What can hang from each mark
Z181: Z84 Z106 Z316 Z536
Z970: Z868
Z84: Z33 Z80 Z181 Z536
Z533: Z33 Z181
Z613: Z33 Z794
Z316: Z33 Z84 Z106 Z181
Z536: Z33 Z84 Z316 Z868 Z970
Z106: Z181 Z316 Z613
Z794: Z316 Z613
Z80: Z613 Z868
Z33: Z536 Z794 Z970
Z868: Z33 Z80 Z84 Z533

Every row comes from one small tree of marks. The marks that hang from a mark follow it in brackets, in the order of their numbers. Every link used is in the known rows. Which tree was each row made from?
Each row is shifted at random along 3 fixed directions that mean nothing.
Known rows
Z84{Z181{Z316{Z33}}}: [  88  -37   21  -42 -112 -195   49 -112  198  -16  -51   73 -138   53
  -41 -119    1   26   33 -106 -112  133  151 -156  -15   84   27  126
   87  110  -61  -24 -116 -111   90  -23  -41   86  103 -163  177   -7
 -190   30 -114   -7   26  173    6  -41  107  132 -114   80   49   78
   47  -36 -125   38  -87]
Z33{Z536{Z84{Z80 Z181} Z316 Z868} Z794 Z970}: [  27  123  -14  129    6    3  277  -70  179  160  -18    8 -118   39
   28  -48  -97  -61   52  -37 -161  103   20 -131   59   29   53   45
  -44   19  -21  -93    0  -87 -111    2 -265   45  149  -63 -164   -7
  -32 -152 -132   30  -76  -15 -132 -136   69  -42    7  117 -154   47
  -21  -47  -26  -25  -35]
Z536{Z316{Z106 Z181} Z970{Z868{Z84}}}: [  34   73   22  -54  -17   11   44    2  -25  -30  158   86 -193  -18
   67    1  -90  -94   50  -72    0  -25 -178  -67  -24  -83    7   -4
   38   26  -78  -15  159   23 -166   44  -41   54  -46  132    8   87
   10  -26 -196  -29  -20   82   49  -38   27   45   72  -55  179  103
   16  -13   89  139  -71]
Z316{Z84{Z33} Z106}: [   6   58  -77   -5  -80  -34   26  -81  124   37   83  171 -195   16
   31  -32  -93  -53   80 -121  -40   58  -32  -59   35   36   28   63
   77  115  -48    5  -30  -60    6    0  -82  113  -19   -2  159   26
  -74   20  -66  -22  -36  185  -10  -57   86   60   59   21   74   36
   66    1  -81   81  -69]
Z316{Z84{Z33{Z536}} Z106}: [ -16   60  -12  -61  -31  -46   90 -110   74   34  -26  183 -182  -60
   77    1  -10  -43   16  -63  -32  -17  -14   19  120  146  135  -18
   38   21  117  -30 -118  -51  -38  119 -214   -6 -254  137  111   72
    0   74 -163  -18  -50  180 -121   27   35   27   69    4  -55   48
   72 -155 -107   79  118]
Z533{Z33{Z536 Z970}}: [  53    8  -38  -85   47  125   77   19 -120  -32    7   98 -136 -118
  104   65 -157  -56   74   65  -58   18 -218 -146 -202 -186  -41 -122
  -41   50 -153  -83  112 -101 -218   21   -7  -90 -247  105   52  214
   64  -98 -140  122  151  114  125   -3  -34   46  100   46  257  126
  -91   72   50   24    4]
Z794{Z316 Z613{Z33{Z970{Z868}}}}: [ -50  181 -243  145  -20   40  -35  -33  209   74   26  -53 -190   81
  -13 -120 -248  -40  239 -133 -167  162 -137 -394  -35 -202 -239  121
  -23  305 -364 -138  -20  -76   92 -310  215  324  449 -177    5 -236
  -99 -272  288  -86  136   71  153 -223  134   77   10   48  167  -15
    5  259  145   56 -411]
Z613{Z794{Z316{Z33 Z84}}}: [ -29  110  -16  -46  -52  -11  -11  -95   24  -47  -31   96 -197  -35
   74    8   19  -57  -20  -84  -15   -3  -72  -37   89   64  114  -77
   59  109   28  -87  -51  -67   13   91  -87   89 -160  113   94  -28
  -55   43  -28  -70   65  166  -41   54   -2   43  -18   58   40   97
  109  -87   -2   25  -15]
Z106{Z613{Z33{Z536{Z84 Z868{Z80}} Z970} Z794}}: [-173  225 -128  113  119  101  117  -58   73  131 -113  -17 -177 -113
   44 -123  -32 -179   39  -26 -106 -102 -244  -96  157   96   57 -202
 -224  173   86 -306 -182  -97   80    9 -163   66 -154  185 -144 -201
  209  -12   -3 -222  -49  -11  -90  -50  -15    0   86  105  -96 -157
  -54 -183  227  114   15]
Z533{Z181{Z84{Z80}}}: [ 120   22   80 -153  -39  -62  135   15   30  -63   38  101 -138  -26
   97  -80   49   -7  -17   -9  -72  127   62   -2  -26   16  104  -79
   55   71   30  -49  -28 -150  -61  124 -129 -101 -200   32  131  106
  -54  119  -99   48    7  100   29   69  -13  138  -45   -3  137  142
  -79  -68  -83   51   -9]
Z181{Z106 Z316{Z84} Z536{Z33 Z868 Z970}}: [  91    1  -12  134  -65  116  116   56   56   94  130   34 -166  135
 -184  -89 -152 -230   58 -168   60  140 -173 -306 -306 -335 -202   46
   55   78 -305    7  158   91  -36 -197  114  142  352 -225   29  136
 -127 -159  -46  -21  136   81  221 -111   76    6  -12  154  264   16
   52  103  -26  117 -218]
Z33{Z536{Z84 Z868{Z80{Z613} Z533}} Z794}: [  24  -12  -82  185  -79  -20  139  -41  149  168   70 -142 -129  -14
   70  -81 -103 -107   39  -71 -118  190  -44 -206 -155  -75  -72  103
  -60  182 -232   36   58 -108  -83  -46   39  156  351 -211  -76  -77
 -102 -158  -22  -34  -25  -30   74 -179  -43   62  -75  138   33  -90
   37   75   25   14 -190]
Z80{Z868{Z33 Z84{Z536} Z533{Z181}}}: [  33   -9    7   53   -6  -28   79   10  -83   43   93  -75 -138 -155
  112 -138  -10  -61   11   -8 -139   60  -78  -82 -139  -61  -41  -21
    4   42  -50   25  -69 -201 -104  133  -10    2 -178   98   94   78
   -3   72  -24   31   39  133  116   -6  -37  114  -33   82  131    7
  -25 -120   51   98  -41]
Z533{Z33{Z970{Z868}} Z181{Z84}}: [  75   79  -61  -63   51  -29  106  -51  168    4 -147   74 -126  -21
    8 -150  -97   23   69  -82 -185   95   73 -223   63  108   -7   47
  -82  187  -98 -167 -229 -206   44  -68  -85  116   -4 -104    6 -124
   -5   23    2  -64  -67  156   27  -86   58  110  -28   44   -1   46
 -146   54   -3  103  -82]
Z794{Z316{Z84{Z33 Z536{Z970{Z868}}} Z181} Z613}: [ -26  112   -1    7  -13   -7  129  -35   61   11   37   61 -231   61
   63  -24 -112   12   95  -36 -119  -17 -121 -101  128  -67   31   22
  128  -46    3   14   35  -33 -127   40 -134   32  -58  169   82   33
  -43  -44   67  -23   31  137  -42  -40   86  -19   92  -43   -5  194
  109  -23  -15  103 -124]
Z316{Z33 Z84 Z106}: [  81  -34  -28  -73 -156  -69   -7  -94   17  -33  117  167 -199  -13
   37   82  -39  -92   30  -75   41   62  -88  -11  -66    4   53   66
  165   62 -103  113  116  -17  -76   59  -19   43  -77  -37  211  180
 -119    6 -178   28   91  217   70   25   31  108   26   56  215  150
  118    2 -118   55  -33]
Z533{Z181{Z106{Z316{Z33} Z613}}}: [  31   55   64  -80 -101 -153   22  -99  118  -47 -169   92 -142  -25
  -26 -126   63  -55   39  -86  -90    9  102   -4   74  150  107  -44
    6   77   -2 -126 -177 -146  101    3  -76   -9 -237   57  119  -22
  -25   83 -124 -131  -10  174 -104   53   34   79  -41   31    8   13
    0 -178   15   81   82]
Z536{Z84{Z181{Z106 Z316}} Z970{Z868{Z33 Z80}}}: [ -76  107  -23   94  120   96  188   97  -54   77   76   12 -210   -3
  -31 -178  -66 -190   54  -81 -107  -52 -252 -119  -15  -98    8 -146
 -152   40  -23 -176  -62  -39  -89   52 -136   42 -111  158  -57  -56
  128   27  -78  -93  -33   71   66  -62   25  -52  141   -2  100  -62
  -91 -131  195  234  -30]
Z970{Z868{Z80{Z613{Z33}} Z84{Z536}}}: [   7   55  -72   46   12  -80   83 -106  142   76   45  -61 -140  -87
  108 -106  -14   -7   95  -42 -167  122  -12 -145   60   74  -34   52
  -19  187   20  -38 -153 -128   13   19  -39   70   59  -37   32 -121
  -60   84  -45 -111  -16   46   53  -53   26  126  -29   19   -2   -5
   -7  -77   12  148 -166]
Z106{Z181{Z84} Z316}: [ 157   19  104 -247 -180  -94   58   -6   16  -83   -3  131 -186  -67
  113  -46   99  -41   20   16   71   97  -27   50 -132  -29   82 -220
  145   88  -72   33   19  -67  -25  103 -110 -161 -255   23  176  223
 -109   37 -117    6  100   93   58  135   16  128  -41  -23  178  121
  -17 -135   -7   71   98]
Z33{Z970{Z868{Z84}}}: [ -15  137 -115  -62   23   13   32  -35   47   90   30   26 -182  -38
  125 -101 -143  -49  118  -45  -80   87 -137 -167  -76  -91  -89  -26
  -39  203 -171  -73  -67 -101  -51  -17    1   68   16  -27   12  -15
  -40  -56  -20  -53   57   89   74  -62   53   99   46  -26  151   20
  -79   73   51  103 -121]
Z868{Z80{Z613{Z794}} Z533{Z181{Z106 Z536}}}: [  72  -81   99  -23  -39  -11   74  126 -157  -83  118  -88 -149 -114
   51 -114   19 -179  -19   26  -34  110 -119  -86 -255 -143   -6 -161
  -44  164 -136  -34  100 -113 -137  110  116 -107 -164   56  104  113
   -8   69  -36   -1  163   55  214   43 -130  149  -13   81  302   94
  -55  -37   25  102  -68]
Z533{Z33{Z536{Z84{Z80} Z868}}}: [ 113    9  113 -133  -24   57  251  -30  -60  -48   25   81  -84 -134
  150   96   46  -39  -46   50  -54    5  -42   36  -55   -4  137  -98
   67 -113   72  -19   99  -91 -192  148 -186 -133 -318  163   -4  281
   67  112 -298  161   -8   46    0   74  -78   29  -29   82   56  192
  -21 -192  -32   19  105]
Z970{Z868{Z33{Z536 Z794} Z80{Z613}}}: [ -40   46  -82   82   61  -14   79  -55   68  127  -20  -88 -156 -136
   83  -87  -67  -44   60  -17 -165   82  -88 -167    4   45  -17  -46
 -152  204  -78  -65 -110 -131  -82   14   -6   53    6   37  -64 -169
   -1  -62  -56  -76   42   76   -3 -105  -45   42   39   12   14  -62
    5  -42  124  122  -70]
Z533{Z181{Z106{Z316{Z84{Z33}}} Z536{Z970}}}: [ -45  101   34    9   96  186  102  124 -159  -23   28  157 -207  -27
  -32  -87 -114 -177   27  -64    2 -108 -269  -90  -65 -196   -3 -269
  -82  -37  -13 -208  -27  -27 -113   43 -131  -76 -397  288   75  127
  162  -24  -28  -79   56  178   65   42   -6 -110  192   -4  211  -10
  -93  -85  102  157   67]
Z316{Z33 Z84 Z106{Z613} Z181{Z536{Z868 Z970}}}: [  10   -1    9   44  -91  -74   68  -87  102   40   -1   98 -239   57
 -107  -32  -66 -169  -22  -87   58  -81 -138  -68   86   77   53   42
   65  -27  -33   22   38   48   19    7  -97   91  -17   35   81   43
  -22  -42 -169 -152  -11  208  -32  -26   72    8   29  100   63   20
  147 -106  -35  147    0]
Z868{Z33 Z80 Z84}: [  20   -2  -81   88  -41  -13   23    2   -3   96  193  -25 -166  -89
   70  -75  -96 -135   67  -15 -112   74 -181  -85 -217 -139  -60  -51
  -52  191 -151   38   42 -148  -84   64   52   86   38  -26   56   12
  -98   -7  -65   36   39  102  144  -52  -17  162   26   44  263  -28
   -5   -1   70  116 -121]
Z106{Z316{Z84{Z80{Z868}} Z181}}: [  91   25  104 -125  -60 -104   92  -46   -7  -55    6  159 -242  -49
   91  -27   52  -28  -37  -25   49   22  -35   49  101  131  150 -118
   76  -30  154   11  -12  -60  -56  191 -212 -102 -320  208  151   91
  -21   84 -193  -78   40  160  -83  130  -12   27  -17    5   72   88
   48 -174  -32  100   87]
Z536{Z316{Z106{Z613{Z33}} Z181{Z84}} Z868 Z970}: [ 110   23  109 -125 -159   61  160   49  -96 -105  177   92 -178  -33
   28   35   33 -177  -18    6   37  -22 -250   52 -111 -133   66 -123
  197  -67  -46   49  294   56 -191   85  -74 -113 -178  178   37  351
   58   48 -262   67   72   33  104   70  -33   86   51   28  226  245
   49 -157   70   90  -14]
Z613{Z794{Z316{Z106{Z181}}}}: [-110  199   59 -133   37   80   -9   75 -199 -120    9  133 -246 -157
  133    0   38 -114  -20   21   49 -172 -233   86  117  -18  165 -400
  -87   39   84 -262   21  -18  -70  173 -129  -91 -611  497   28    7
  185   60  -45  -54   62  142  -75  139  -45  -30  139  -53  137   44
   -7 -215  199   96  196]
Z33{Z536{Z84} Z794 Z970{Z868{Z80}}}: [  71   41  -66  -33  -21  -28  194  -56  108  126  -30  -25 -127  -49
  129   24  -45  -53   53   23  -94  149  -88 -119 -100   -6   25    5
  -25  170 -165   28   46  -70 -172   49  -95  -27  100 -163  -77   42
  -82 -135 -122   25   57  -14    9  -57  -28   81   -2   27   11  115
  -36   53  -42   36  -34]
Z33{Z536{Z316{Z84} Z970}}: [ -92  139  -16   10  129  134   46  -42  -70   57    1  105 -189  -58
  100  -26  -99  -93   26  -51    9  -60 -200  -62   37  -77   56 -123
 -104  -45   81 -177  -40  -31 -155   89 -188  -15 -258  264  -54   42
  117  -48 -166  -78  -23   85  -69  -12  -38  -85  120  -30   33  -81
   -9  -95   99   55   60]
Z794{Z316{Z33{Z536} Z84{Z80} Z106}}: [  94   16    5   10 -109 -135   75 -175  155    1  -39  157 -192   25
   21   61   28  -35   23  -85  -23   64   69  -33  164  175  134  108
  118   -5   80   46  -38  -26  -17   81 -156  102  -32    1   99   18
 -122  -27 -146    0   27  185 -129   46   66   25  -46   75  -35  128
  178 -116 -145   31   40]
Z533{Z181{Z536{Z33 Z316 Z868{Z80}}}}: [  23   98   28  130   78  139  105   83  -64   61  191   21 -110  -79
  -56  -68 -180 -151   32  -89  -89  -21 -150 -194 -165 -262 -108 -103
 -131    9 -142 -141  116  -62 -107  -87   51   89  -44  110 -101   45
   71  -89  -79   31   -4   66   92 -102  -44   -3   41   85  257  -47
  -73  -14  146   82 -101]
Z33{Z536{Z84} Z794 Z970}: [-206  207 -166  137  172   95   79  -36   79  178 -167   18 -194  -12
   71 -119 -163 -100   42  -61 -117  -39 -165 -184  113   33   41 -120
 -291  136  -56 -309 -213 -104  -22   10 -201   94 -108   97 -139 -267
  115 -171    8 -164  -72   78 -130 -126   23 -100  116   21 -127 -241
  -92  -11  120   31   57]
Z181{Z84{Z33{Z536}} Z106{Z613} Z316}: [  56  -34  -33   35 -101   -6  110   32  135   55  -17   93 -168   60
 -108 -183  -52 -129  118  -69  -74  158  -60 -230 -187 -119  -77  -59
   63  212 -147  -18  -69  -38   42  -92    7    2  121 -165  161   97
 -118  -83   87  -37  143   87  126  -46  100   97   36   78  149   41
    3   -7  -34  133  -94]
Z868{Z33 Z80 Z84{Z181{Z106{Z316}}} Z533}: [ -31   14 -127  278  -54 -120   29  -27  187  178   88  -81 -192    0
  -64 -314 -130 -178  124 -130 -193   75  -12 -195  -98   24  -99   43
 -137  303 -173  -52 -225 -214  125  -35   25  295  275 -157   45 -226
 -128  -41  111 -145  -77  145   96 -176   84  106   -1  113  103 -211
  -23  -16  108  173 -162]
Z536{Z316 Z868{Z33{Z794 Z970} Z80{Z613} Z533}}: [-124  133 -120  297   64  103   48    2  -20  204   85 -140 -210  -77
    8 -225 -200 -201   84  -82 -213   14 -215 -206  -37  -76  -93  -54
 -232  143 -156 -151  -76 -172 -100   -8   -3  206   76  135 -219 -235
  104 -117  -19  -86  -16   77    2 -206  -43  -32   89  108   43 -207
   -4  -60  248   63 -130]
Z970{Z868{Z80{Z613} Z84{Z33{Z536}} Z533{Z181}}}: [ 174  -83   17  -28 -109 -153  147  -90  154   50   66  -77  -78  -97
  130 -103   -7   20   75  -44 -193  219   85 -157 -131   51  -33  152
   85  181  -91  165  -68 -191  -95   51   30   44  182 -190   95   59
 -160   49  -69   38   -1   16  102  -67  -17  218  -97   47   61  145
   14  -10  -77  112 -159]
Z106{Z181{Z316 Z536{Z970}} Z613{Z33}}: [  72   23   37  -77  -78 -118   33  -81  235  -22 -198   -4 -137   19
  -79 -188  116  -57   38  -55   15   86   12 -162    6   83   36  -75
   26  133  -69 -149 -173  -36  195  -89  -46    3   45 -104  101  -78
  -75   -4  -61 -160   44   54   22    2   84   98 -113   59  -20  -55
   25 -164   39  104   -3]
Z794{Z613{Z33{Z536{Z970}}}}: [ -97  117  -78    2   34   15   46  -79   88   22  -90  -30 -140  -31
   96  -72  -29  -35   63  -30  -95   26  -86 -122   52  -14    8  -22
  -62  110  -34 -193 -110  -86   21  -43  -30   48  -52   79   19  -96
   37  -30  -35  -63   34   59    2  -64   10   53    3   10  -11  -50
   11  -55   60   22  -86]
Z84{Z80 Z536{Z316 Z868}}: [  -7  154   89    0   66   58  174  -38  -58   54  119   72 -149  -90
  118  -29   -3  -36   29   17  -92  -38  -18   45  106  -35   75 -109
   23 -127  178 -124   25  -83 -149  140 -224  -91 -335  324  -68  127
  104  109 -204   51  -29   73 -114   27   -6  -52   40   23   15   83
   -4 -235   21   27   30]
Z970{Z868{Z33{Z794{Z613}} Z80 Z84 Z533{Z181}}}: [  49  -26    4  -28  -83  -34  114   63  -91   45  154 -129 -144 -179
  155  -92   -9 -104   33   55 -181   66 -146  -32 -196  -68   37 -107
   27  189 -187   97   61 -197 -212  162   34  -29  -94   51   37   97
  -47   33   24   80   72   97  158  -25 -126  179   43   -4  228  195
  -22  -41   67  116  -51]
Z181{Z536{Z33 Z316{Z106}}}: [  47   54   37    3  -37    1   37  -53   49   -5   77   67 -101  -29
  -10  -35  -41 -110   34 -109  -14   47   10 -105 -108  -85   -6    5
   17   29 -125  -47   67    3  -33  -60   20   71  -42   -5   19   86
  -64  -18 -184   47   24   94   35  -42   21   29  -54   54  114   19
   41 -102  -18   21   -8]

Which tree is each row?
[  39  -43  -45   66 -122  -44   -2    2   87   12    4   46 -168   68
 -114  -78  -67 -109   51 -109  -52  138  -36 -237 -174  -94  -60   25
   36  219 -271  -56   21  -35   20  -94  108  114  169 -190  135  -29
 -164 -117  -24  -19  172  179  125  -80   58   83  -15  102  211   35
   54   95  -44   43 -134]
Z181{Z106 Z316{Z33{Z794}}}
[  31   44  157 -217 -150 -126  159    2  -24 -139  -46   70 -195  -13
  137  -56  108    3  -54   43 -106    2   12   91   67   61  220 -151
  172  -53   92   20  -25  -81  -93  229 -179 -153 -393  237  133  157
  -79  161  -87  108   68  140  -77  153  -18  120  -36  -66  -12  272
   88 -259 -115   27  114]
Z794{Z316{Z181{Z84{Z33}}} Z613}
[ 145  -23   -3   20  -44   51  185   28   18   52   94   95 -168   64
    0  -41  -42  -90   77    8  -89  187 -105 -157 -184 -169  -15  -63
  113   85 -117   59  145  -47 -184   51 -118 -110   26 -122  112  184
 -115  -92  -28  114  180   62  126    0   65   48   39   88  180  233
   -9   30 -111   24  -80]
Z181{Z84{Z80 Z536{Z33{Z794 Z970}}} Z316}
[  -4  144  -49  -58  -15   34   73  -77   24  -47  -62   71 -182  -45
   87   25   42  -64   16  -17  -56   28 -142  -62   81   39   88  -99
   89  109   46 -117  -49  -66  -29   95 -145   -8 -161   98   68   38
  -12   48    6  -48  117   93    1   79   18   71   12   75  -12  189
   41  -83  -28   21  -36]
Z613{Z33{Z970} Z794{Z316{Z84{Z536}}}}
[ -58  160  -33   53  -20  170  158   30  -34   85  137    9 -121  -39
   84   -2 -110 -136   -9  -95  -72   -8 -194  -72 -122 -190   11 -122
  -31   22 -178  -79  144  -42 -126  -15  -59   62  -71   87  -75   71
   51  -47 -119   51  -37   19   43  -91  -40  -46   50   62  105  -14
  -12  -54  134   10  -44]
Z536{Z33{Z794} Z84 Z868}
[ 118   54  150 -208 -136  -84  169  -57  -22  -19  -20  133 -181  -80
   52   30   94 -129  -57   15  100  -14  -51  115   -6   84  170 -149
  120  -88   24   52   32   25  -87  164 -222 -170 -365  121   45  268
  -30  104 -316   54   37  135  -77  142    9   76    1   35    8  175
   65 -278 -123   79  251]
Z316{Z84 Z106{Z181{Z536{Z33{Z970} Z868}}}}
[  88   -3   71 -195 -160 -137   68  -90   16  -68 -130  141 -225  -23
   51  -60   70  -93    2   23  -15  -18 -103   55    1  121  155 -154
  132   20   17   50  -34  -79  -40  161 -176 -163 -349   92  171  187
  -44   47 -190  -71  121  160  -45  152   24  104    5   16   86  174
   46 -214  -23   80  152]
Z106{Z316{Z33{Z970} Z181{Z84}} Z613}
[ 135  -96   76  -72 -114  -73   54   13 -110  -85   82 -106 -125 -140
  132  -98   34  -35    2  -15  -99  210  -48  -89 -243  -96  -47   28
   84   45 -150  123   68 -182 -150   82  133  -78 -119   32  161  157
  -57   77 -134   95  161   81  183   19  -87  177 -108   78  213   99
   17  -77   44   50 -111]
Z80{Z613 Z868{Z33 Z533{Z181}}}
[   2  156   11 -143   44   77   99  -76   -4    7    9   39 -111  -56
  156  -35  -11  -18   29  -76  -42    3  -96  -31  -13  -61   33  -63
    7   16  -50  -85    0  -48 -109   24  -55   -9 -201  136   -9   67
   56   79 -238   15    1   41    0  -10  -17    0   11  -63   62   61
  -16 -107  102   60  -16]
Z536{Z33 Z970{Z868}}
[  54  105   -9  -22  -51   26   35  -70    1    1   93  115 -133  -16
   40   12  -98 -114   98  -89  -56   51  -92  -64 -104 -102   -1   20
   25   24 -148  -21  142  -29 -136  -32  -15   39  -82   40   -3  119
  -21  -51 -242   93   49   71    2  -44   42   50   36   29  132   93
   21  -45   33   -4  -14]
Z536{Z33{Z970} Z316{Z106}}
[ -82  106   68 -175  -26 -196  121 -141   69  -13 -273    8 -195  -61
  113  -75   93   24  -84   30 -144  -96   54   49  300  369  281  -84
  -20   27  115 -126 -252 -122  -19  222 -264  -88 -413  210   -7 -137
   12  129 -226  -79    7  210 -248   59  -12   64   -5  -47 -234  131
   66 -271  -76   33  208]
Z316{Z33{Z794{Z613} Z970{Z868}} Z181}
[ 200  -65  111   18 -140 -151  204  -91  146  -23  147   75  -82   62
  -31    8   14    8   99   -2 -127  185  187  -48  -67  -20   27  156
  248  -14  -16  110  124  -81  -97   20 -105  -62   85 -150  172  256
 -223   35 -195  159   99   93   41  -33  133   96  -55  114   87  290
   62  -55 -198    0 -139]
Z84{Z80 Z181{Z106} Z536{Z316{Z33}}}
[ -29   42  -58   54  -22  -11  -22   29   68   46   22  105 -236   72
  -98 -160 -109 -137   71 -145    8  104  -76 -217  -86  -87  -55  -22
  -42  191 -143 -126  -87  -31   63  -65   19  120   91  -64  119  -71
  -96  -43   38 -143   70  178   81  -55   64   56   39   44  180  -81
   -3   63  -13  131 -111]
Z181{Z106 Z316{Z84}}
[-178  176 -152  258  213  241   29   46 -108  137  191   29 -231  -85
   60  -87 -274 -105  162  -52 -157  -69 -325 -251   88 -174 -101 -170
 -175   94  -20 -211  -15  -73 -159  -15  -89   97 -149  299  -46 -156
  173 -165  115 -135   48  122   69 -162   41 -171  278    8  174 -109
  -50   20  271  154 -155]
Z970{Z868{Z84{Z80{Z613} Z536{Z316{Z33{Z794}}}}}}
[ -24   83  -71    2   42   87   39   38 -138   43   70    4 -195 -116
   95  -77 -111  -96   60    3  -60   54 -254 -120 -158 -177 -100 -124
  -73   80 -139  -71   23 -105 -118   32   43  -19 -215  157   32   57
   65  -56  -92   44  174  125  109  -16  -13   51   61   41  228  -32
  -47  -29  146   75  -61]
Z80{Z868{Z33{Z970}}}
[ 114   41   -1   11 -116   -7  115   -1   99   84  143   -7 -139  -16
   32 -114  -70  -70   72  -42  -25  128  -36 -146 -204 -168 -104  -33
  107  120 -233   63   58  -85  -17  -55   21   48  133 -149   87  130
 -125  -58   23   33   49   41  162  -97   75  109  -37   93  175   21
   -4   10   36   66 -139]
Z106{Z181{Z84{Z536{Z33 Z868{Z533}}}}}
[  32  -23   71  -40   -2  -65   54   -2   20  -42 -130   55 -137  -37
  -60  -93   34  -52  -75  -63  -80   11   28 -153  -16   54   89  -83
  -45   48  -38 -155 -128  -91    6   57  -74  -15 -197   30   83  -32
  -32   10  -88  -38   56  212   -7   33  -26   45  -55   69   69   48
   -5 -108  -77   46   86]
Z533{Z181{Z316{Z33{Z794}} Z536}}
[  62    7   85 -123  -34  -52   61   70   20  -25  -57   77 -203  -27
  -29 -179   56  -96  -26  -13   63   65  -45 -133 -104  -44   36 -241
  -14  106  -59 -121 -129  -21   63   60  -93  -89 -180    7  112   43
  -69    9  -11  -69   97  132   87   71   32   85  -39   18  140  -28
  -47 -145  -22  129   95]
Z106{Z181{Z84 Z316 Z536}}
[   9   22  -95   54  -35  -43    7  -59   66   14   18 -108 -162  -67
   97 -149  -13 -111   56  -43 -114  154 -105 -163  -74   36  -30    1
  -64  295 -119  -77  -70 -167   13   25   80   98  104  -76   54 -147
  -31   33  -15  -93   94   16  133  -69  -42  171  -56  108  103  -27
   -4    6   70   45 -197]
Z868{Z80{Z613{Z33{Z970} Z794}} Z533}
[  58   11   62  -78 -140 -101   52  -38   86 -123 -101  -14 -151  -50
   36  -30  107  -40  -15  -21  -33  111   11  -79   39   88  108 -101
   61   95  -71  -83  -42  -27   29   21  -37  -40 -131   39   95  -32
  -79    9  -93  -20  100   98   10   54    3   73  -72   37  -16   73
   76 -163  -19   29   40]
Z80{Z613{Z33{Z794{Z316{Z106{Z181{Z536}}}}}}}
[-130  151  -50   -2    3  -24  -22  -29   98   27  -83   16 -176  -24
   13 -184  -17 -110   72  -67  -45   16  -26  -66   50   39   31 -135
 -107  260  -60 -244 -149 -103  139  -50    4   58 -120   83   53 -156
   13   47   32 -192   15   97  -37  -40   36   62   26   22   39 -107
  -28  -73  116   94  -45]
Z181{Z106{Z613{Z794}}}
[  28   76   41  -17   29  -45   95  -79   31   11   52   52 -163  -39
   38   -5  -12  -41   42  -45  -79  -50  -56  -29   82   34   45   60
   49  -62   22  -17   52  -26 -144   68 -118   10 -119  155  -10   55
   23   46 -227  -20  -35  117  -53  -39   56   14   32  -17   -4  115
   53 -134   39  117  -20]
Z84{Z536{Z316{Z106 Z181} Z970{Z868{Z33}}}}
